Here is a tiny trained network, its code and every weight. The questions are about switching its units off for an input and a target symbol, where a switched-off unit gives its printed mean instead of its output.

import numpy as np


def w(rows, s, z=0):
    codes = np.array(rows[::2]) - 128.0
    scale = np.full(codes.shape[1], s)
    scale[-1] = z or s
    return codes * scale


def softmax(a):
    e = np.exp(a - a.max(-1, keepdims=True))
    return e / e.sum(-1, keepdims=True)


def log_softmax(a):
    a = a - a.max(-1, keepdims=True)
    return a - np.log(np.exp(a).sum(-1, keepdims=True))


def net(x, mask):
    ids = ['ΛΞΩαβγδεζηθμπφψ'.index(c) for c in x.split()]
    T = len(ids)
    res = E[ids] + P[:T]
    u = 0
    for l in range(3):
        r = res
        for j in range(2):
            rows = slice(2 * j, 2 * j + 2)
            q, k, v = (r @ M[l][rows].T for M in (Q, K, V))
            z = softmax(np.where(np.tri(T) > 0, q @ k.T / 2**0.5, -1e9)) @ v
            o = O[l][rows]
            res = res + np.where(mask[u + j], z, o[:, -1]) @ o[:, :-1]
        u += 2
    return log_softmax(res[-1] @ U[:, :-1].T + U[:, -1])


Q, K, V, O = {}, {}, {}, {}
E = w([
[82,133,124,94,109,97,143,148],'Λ',
[117,161,132,97,126,105,85,129],'Ξ',
[118,120,151,155,124,106,77,131],'Ω',
[101,113,157,107,136,151,154,179],'α',
[75,136,82,88,163,142,107,121],'β',
[135,145,105,101,119,92,113,130],'γ',
[121,117,188,133,104,118,162,166],'δ',
[79,66,90,138,144,127,121,127],'ε',
[158,132,115,180,162,148,115,125],'ζ',
[151,178,178,96,172,138,190,146],'η',
[66,119,171,142,135,169,70,155],'θ',
[101,128,148,6,129,144,188,117],'μ',
[141,178,177,106,161,178,101,118],'π',
[153,99,122,107,125,86,216,122],'φ',
[159,107,139,113,149,141,70,60],'ψ',
],0.024)
P = w([
[144,86,122,128,159,133,41,216],'0',
[72,98,68,97,96,169,142,141],'1',
[101,119,129,147,120,99,86,145],'2',
[96,78,123,84,253,68,120,141],'3',
[102,136,69,139,69,191,148,113],'4',
[105,131,141,148,105,101,120,109],'5',
[89,92,132,104,231,60,134,97],'6',
[112,143,80,146,57,211,164,71],'7',
[108,138,155,156,95,115,143,71],'8',
[75,105,147,131,199,54,153,59],'9',
[116,146,89,143,57,238,194,22],'10',
[116,143,177,159,78,128,163,24],'11',
[64,119,166,161,174,48,157,7],'12',
],0.016)
Q[0] = w([
[114,98,160,136,192,8,115,71],'L0H0',
[102,131,118,126,112,130,104,104],'L0H0',
[147,142,110,132,131,139,129,133],'L0H1',
[152,142,127,132,141,114,113,145],'L0H1',
],0.013)
K[0] = w([
[141,159,155,141,121,133,165,4],'L0H0',
[60,176,103,174,125,90,110,125],'L0H0',
[130,117,132,119,143,117,116,150],'L0H1',
[120,137,135,118,119,113,128,110],'L0H1',
],0.014)
V[0] = w([
[69,254,174,136,121,102,224,48],'L0H0',
[98,3,161,42,93,109,125,164],'L0H0',
[92,114,165,158,74,17,58,182],'L0H1',
[231,12,106,39,90,172,67,191],'L0H1',
],0.0057)
O[0] = w([
[70,184,107,117,158,114,248,139,29],'L0H0',
[95,103,170,57,73,117,137,157,252],'L0H0',
[109,134,130,107,101,61,121,80,182],'L0H1',
[161,165,130,158,127,107,135,211,206],'L0H1',
],0.014,0.0029)
Q[1] = w([
[141,139,127,134,127,110,127,149],'L1H0',
[100,112,188,121,180,51,111,99],'L1H0',
[160,162,58,125,9,168,125,111],'L1H1',
[105,75,139,169,76,115,120,100],'L1H1',
],0.012)
K[1] = w([
[124,99,183,142,152,95,142,140],'L1H0',
[81,125,158,144,55,151,156,2],'L1H0',
[160,155,45,92,137,30,86,252],'L1H1',
[126,94,147,167,126,97,127,181],'L1H1',
],0.008)
V[1] = w([
[140,196,131,167,90,135,107,171],'L1H0',
[76,135,216,142,142,107,128,152],'L1H0',
[111,205,136,98,106,133,92,63],'L1H1',
[78,9,111,174,114,156,176,93],'L1H1',
],0.013)
O[1] = w([
[106,247,184,167,90,93,106,88,173],'L1H0',
[130,111,159,183,110,163,135,165,179],'L1H0',
[179,162,168,53,150,192,149,148,107],'L1H1',
[114,77,157,124,80,114,65,116,1],'L1H1',
],0.014,0.012)
Q[2] = w([
[135,82,114,130,165,113,111,116],'L2H0',
[142,104,244,123,254,48,140,114],'L2H0',
[142,159,84,137,13,204,137,147],'L2H1',
[164,138,61,103,87,145,147,177],'L2H1',
],0.0088)
K[2] = w([
[85,108,97,133,137,168,124,111],'L2H0',
[91,113,141,120,124,207,139,42],'L2H0',
[115,164,123,119,161,84,72,245],'L2H1',
[151,136,117,125,140,76,124,177],'L2H1',
],0.012)
V[2] = w([
[110,134,209,134,160,162,14,108],'L2H0',
[10,140,143,107,164,255,92,135],'L2H0',
[204,96,147,212,243,122,106,128],'L2H1',
[212,112,166,161,67,53,218,118],'L2H1',
],0.0087)
O[2] = w([
[155,125,146,92,84,134,226,139,254],'L2H0',
[163,110,177,179,70,184,192,47,52],'L2H0',
[151,25,254,102,252,103,80,116,240],'L2H1',
[250,21,77,128,99,51,250,75,199],'L2H1',
],0.0098,0.0067)
U = w([
[129,100,140,126,68,138,84,169,191],'Λ',
[151,175,91,141,141,109,114,131,146],'Ξ',
[197,139,176,129,63,138,100,132,146],'Ω',
[134,135,119,255,125,141,115,141,187],'α',
[69,139,149,153,123,185,79,154,165],'β',
[106,200,142,134,93,51,101,68,121],'γ',
[118,140,176,215,68,53,120,76,96],'δ',
[46,63,107,156,133,129,89,123,157],'ε',
[115,77,150,175,169,110,87,69,143],'ζ',
[24,116,150,169,196,98,185,161,30],'η',
[57,132,240,195,104,90,152,115,14],'θ',
[128,106,46,120,114,227,113,215,254],'μ',
[149,155,113,166,192,213,161,201,89],'π',
[172,66,97,155,135,109,154,131,70],'φ',
[176,53,130,57,146,183,99,179,151],'ψ',
],0.0073,0.0082)

Each question gives the input, a string of symbols that net reads in full, and the target symbol t.
The units are the heads (2 rows each of Q, K, V and O). Each row of codes is followed by its name. A weight is (code - 128) times the scale printed after its matrix; where a second scale follows, it is the last column's (O and U).
mask holds one flag per head, layer by layer. A switched-off head (its flag False) gives its mean, the last column of its rows in O, instead of its output. The means were averaged over made-up inputs and are rounded, as every weight is.
A unit's drop is (log p(t) with every unit on - log p(t) with that unit switched off) / (log p(t) with every unit on - log p(t) with every unit switched off).
The circuit of an input: a set's keep is (log p(t) with only the set's units on - log p(t) with every unit switched off) / (log p(t) with every unit on - log p(t) with every unit switched off). Starting from all 6 units, units are removed one at a time, each time the one whose removal leaves the highest keep (on an exact tie, the one counted first), for as long as the keep stays at least 0.8.
units of the circuit, in order: the units of the circuit, biggest drop first
most important unit: the unit with the biggest drop
heads that matter: for each layer, one digit per head in row order, 1 if its drop is at least 0.15 and else 0, layers parted by /
input α φ ψ β Ξ β ψ Ω π η, target π: most important unit : L1H1
input ε ψ Ξ γ δ, target Λ: heads that matter : 10 / 01 / 10
input Ω γ Ξ μ, target μ: units of the circuit, in order : (L2H1 L0H0)
input Ω Λ Ξ π Ξ φ, target φ: heads that matter : 01 / 10 / 01
input Ξ ψ Λ δ θ, target π: heads that matter : 01 / 01 / 00
input α ε η μ α α η δ, target δ: units of the circuit, in order : (L1H1 L0H1 L1H0)
input Ξ φ δ π ψ ζ γ, target ψ: heads that matter : 00 / 11 / 00
input θ Λ α Λ φ, target Ω: heads that matter : 11 / 10 / 10
input θ α Ξ η Λ Ξ γ ζ, target Ω: units of the circuit, in order : (L0H1 L0H0 L2H0)
input Λ π ε Ω Ξ Ω Λ Λ Ξ θ θ, target μ: units of the circuit, in order : (L0H0 L2H1 L0H1 L2H0)
input γ Ξ ζ η θ φ δ δ Ξ μ μ Ξ ψ, target ψ: heads that matter : 01 / 11 / 00
input ε α γ ζ, target ζ: units of the circuit, in order : (L0H1 L2H1 L0H0)
input γ Ξ β μ δ Λ γ π Λ π, target π: units of the circuit, in order : (L0H0 L1H1)
input β Λ δ, target θ: most important unit : L1H0
input ζ γ δ Ω, target δ: units of the circuit, in order : (L0H1 L1H1 L2H1)
input Ω ζ δ γ φ ζ Ω, target φ: heads that matter : 00 / 10 / 01
input Ξ Λ β γ α, target π: units of the circuit, in order : (L1H1 L0H1)
input ε β μ Ξ Λ, target Λ: units of the circuit, in order : (L0H0 L1H1)
input φ μ Ξ θ γ δ β θ θ Ξ π, target ε: units of the circuit, in order : (L1H1 L0H1 L2H0)
input η Ξ ζ φ β β Ξ η Ξ Ξ π, target ζ: most important unit : L2H1
input π π η ε β ψ α Ω Ω ζ, target ζ: heads that matter : 11 / 01 / 01
input θ β π Ξ δ ε φ γ π Ω Ξ, target Ω: units of the circuit, in order : (L2H0 L0H0 L0H1)
input η μ Ξ ζ, target μ: heads that matter : 10 / 10 / 01
input ε Ξ γ β δ Λ α π Ξ ζ Ω, target Λ: heads that matter : 10 / 01 / 10
input π θ α η θ α γ Λ ψ η Ω, target θ: units of the circuit, in order : (L1H0 L2H1 L0H1 L2H0)
input ζ ψ θ Ω μ Ω Ξ, target μ: heads that matter : 00 / 10 / 01
input β μ Λ θ μ ζ φ δ η, target π: units of the circuit, in order : (L0H0 L1H0 L2H1)
